Below is a small trained network, with its code and all its weights. Each question gives an input and a target symbol and asks what happens when units are switched off, that is, made to give their printed mean instead of their output.

import numpy as np


def w(rows, s, z=0):
    codes = np.array(rows[::2]) - 128.0
    scale = np.full(codes.shape[1], s)
    scale[-1] = z or s
    return codes * scale


def norm(h):
    return h / np.sqrt((h * h).mean(-1, keepdims=True) + 1e-5)


def f(y):
    return np.maximum(y, 0)


def softmax(a):
    e = np.exp(a - a.max(-1, keepdims=True))
    return e / e.sum(-1, keepdims=True)


def log_softmax(a):
    a = a - a.max(-1, keepdims=True)
    return a - np.log(np.exp(a).sum(-1, keepdims=True))


def net(x, mask):
    ids = ['αβγδεζηθμξπστφψω'.index(c) for c in x.split()]
    T = len(ids)
    res = E[ids] + P[:T]
    r = norm(res)
    for j in range(2):
        rows = slice(3 * j, 3 * j + 3)
        q, k, v = (r @ M[0][rows].T for M in (Q, K, V))
        z = softmax(np.where(np.tri(T) > 0, q @ k.T / 3**0.5, -1e9)) @ v
        o = O[0][rows]
        res = res + np.where(mask[j], z, o[:, -1]) @ o[:, :-1]
    y = f(norm(res) @ A[0][:, :-1].T + A[0][:, -1])
    res = res + np.where(mask[2:18], y, B[0][:, -1]) @ B[0][:, :-1]
    return log_softmax(norm(res)[-1] @ U[:, :-1].T + U[:, -1])


Q, K, V, O, A, B = {}, {}, {}, {}, {}, {}
E = w([
[62,145,38],'α',
[217,186,127],'β',
[151,116,228],'γ',
[203,73,134],'δ',
[150,115,230],'ε',
[245,88,127],'ζ',
[163,55,121],'η',
[150,117,229],'θ',
[147,146,48],'μ',
[108,54,136],'ξ',
[12,55,249],'π',
[217,183,125],'σ',
[64,151,62],'τ',
[34,122,131],'φ',
[139,136,253],'ψ',
[214,182,127],'ω',
],0.0062)
P = w([
[89,253,145],'0',
[137,158,158],'1',
[152,135,159],'2',
[161,119,158],'3',
[167,106,161],'4',
[173,93,163],'5',
[180,82,165],'6',
[183,73,165],'7',
[186,66,162],'8',
[191,56,158],'9',
[192,48,153],'10',
],0.0016)
Q[0] = w([
[194,116,110],'head 0',
[202,148,92],'head 0',
[175,150,181],'head 0',
[109,255,122],'head 1',
[154,231,132],'head 1',
[134,139,89],'head 1',
],0.009)
K[0] = w([
[233,185,105],'head 0',
[209,173,73],'head 0',
[217,22,182],'head 0',
[253,163,91],'head 1',
[207,151,128],'head 1',
[122,225,119],'head 1',
],0.0066)
V[0] = w([
[4,142,211],'head 0',
[155,145,173],'head 0',
[97,181,54],'head 0',
[154,148,201],'head 1',
[93,244,133],'head 1',
[149,125,71],'head 1',
],0.0037)
O[0] = w([
[232,144,4,15],'head 0',
[157,249,229,177],'head 0',
[186,21,182,4],'head 0',
[49,76,121,203],'head 1',
[108,132,162,2],'head 1',
[30,173,69,30],'head 1',
],0.0031,0.00034)
A[0] = w([
[154,241,197,154],'neuron 0',
[80,156,136,235],'neuron 1',
[124,19,240,176],'neuron 2',
[175,196,162,119],'neuron 3',
[1,221,172,138],'neuron 4',
[77,65,167,226],'neuron 5',
[154,64,108,165],'neuron 6',
[95,82,57,54],'neuron 7',
[181,192,81,188],'neuron 8',
[220,208,86,62],'neuron 9',
[118,40,82,51],'neuron 10',
[139,60,99,129],'neuron 11',
[167,151,105,122],'neuron 12',
[232,92,135,9],'neuron 13',
[95,67,64,124],'neuron 14',
[164,161,85,5],'neuron 15',
],0.0056,0.0018)
B[0] = w([
[114,9,84,198],'neuron 0',
[121,224,71,165],'neuron 1',
[136,241,42,253],'neuron 2',
[87,25,139,175],'neuron 3',
[150,116,1,165],'neuron 4',
[156,218,48,204],'neuron 5',
[134,176,197,184],'neuron 6',
[117,89,196,186],'neuron 7',
[62,183,87,177],'neuron 8',
[52,194,33,166],'neuron 9',
[162,80,171,184],'neuron 10',
[112,168,220,182],'neuron 11',
[35,118,89,148],'neuron 12',
[57,186,216,169],'neuron 13',
[166,105,235,204],'neuron 14',
[200,35,48,137],'neuron 15',
],0.0031,0.0043)
U = w([
[74,154,26,254],'α',
[7,135,173,157],'β',
[92,84,191,148],'γ',
[144,60,166,160],'δ',
[142,132,115,69],'ε',
[141,124,113,72],'ζ',
[152,105,129,105],'η',
[159,134,132,126],'θ',
[144,110,124,89],'μ',
[157,108,109,94],'ξ',
[168,103,106,110],'π',
[158,108,140,118],'σ',
[141,171,107,68],'τ',
[139,127,114,57],'φ',
[145,101,125,92],'ψ',
[171,105,107,116],'ω',
],0.015,0.007)

Each question gives the input, a string of symbols that net reads in full, and the target symbol t.
The units are the heads (3 rows each of Q, K, V and O) and the neurons (one row each of A and B). Each row of codes is followed by its name. A weight is (code - 128) times the scale printed after its matrix; where a second scale follows, it is the last column's (O, A, B and U).
mask holds one flag per unit, heads first, then neurons. A switched-off unit (its flag False) gives its mean, the last column of its rows in O or B, instead of its output. The means were averaged over made-up inputs and are rounded, as every weight is.
A unit's drop is (log p(t) with every unit on - log p(t) with that unit switched off) / (log p(t) with every unit on - log p(t) with every unit switched off).
The circuit of an input: a set's keep is (log p(t) with only the set's units on - log p(t) with every unit switched off) / (log p(t) with every unit on - log p(t) with every unit switched off). Starting from the 12 units with the biggest drops (on a tie, the unit counted first), units are removed one at a time, each time the one whose removal leaves the highest keep (on an exact tie, the one counted first), for as long as the keep stays at least 0.8.
circuit, biggest first: the units of the circuit, biggest drop first
unit that matters most: the unit with the biggest drop
k most important neurons: the k neurons with the biggest drops, biggest first
which heads matter: for each layer, one digit per head in row order, 1 if its drop is at least 0.15 and else 0, layers parted by /
drop of u: that unit's drop, to one decimal
input ω σ τ β ψ ω, target β: which heads matter -> 10
input ζ ψ τ ζ ψ μ φ, target α: circuit, biggest first -> [neuron 4]
input σ μ ε ψ φ ω ω, target β: 3 most important neurons -> [neuron 2; neuron 5; neuron 3]
input ω γ π δ τ δ μ ε τ μ, target β: which heads matter -> 10
input τ π γ μ φ π μ α ω, target α: 2 most important neurons -> [neuron 9; neuron 14]
input σ ζ τ ζ τ, target β: 4 most important neurons -> [neuron 2; neuron 7; neuron 14; neuron 0]
input φ μ η μ τ α β ω τ, target β: which heads matter -> 11
input θ ψ μ ω μ η φ μ, target γ: which heads matter -> 10
input η ψ ξ ω φ σ, target α: 3 most important neurons -> [neuron 9; neuron 14; neuron 0]
input η γ μ μ σ ξ α μ, target γ: which heads matter -> 10
input γ φ μ μ, target β: which heads matter -> 11
input α ξ α θ τ π, target α: 3 most important neurons -> [neuron 2; neuron 5; neuron 4]
input γ μ η φ π τ φ σ, target α: 2 most important neurons -> [neuron 9; neuron 14]
input σ ε β, target α: unit that matters most -> neuron 9
input μ π μ ω α γ φ ψ γ β α, target β: drop of neuron 14 -> 0.5
input φ ζ ω, target α: drop of neuron 12 -> 0.0
input φ η φ μ σ σ μ π φ, target γ: drop of neuron 8 -> 0.1
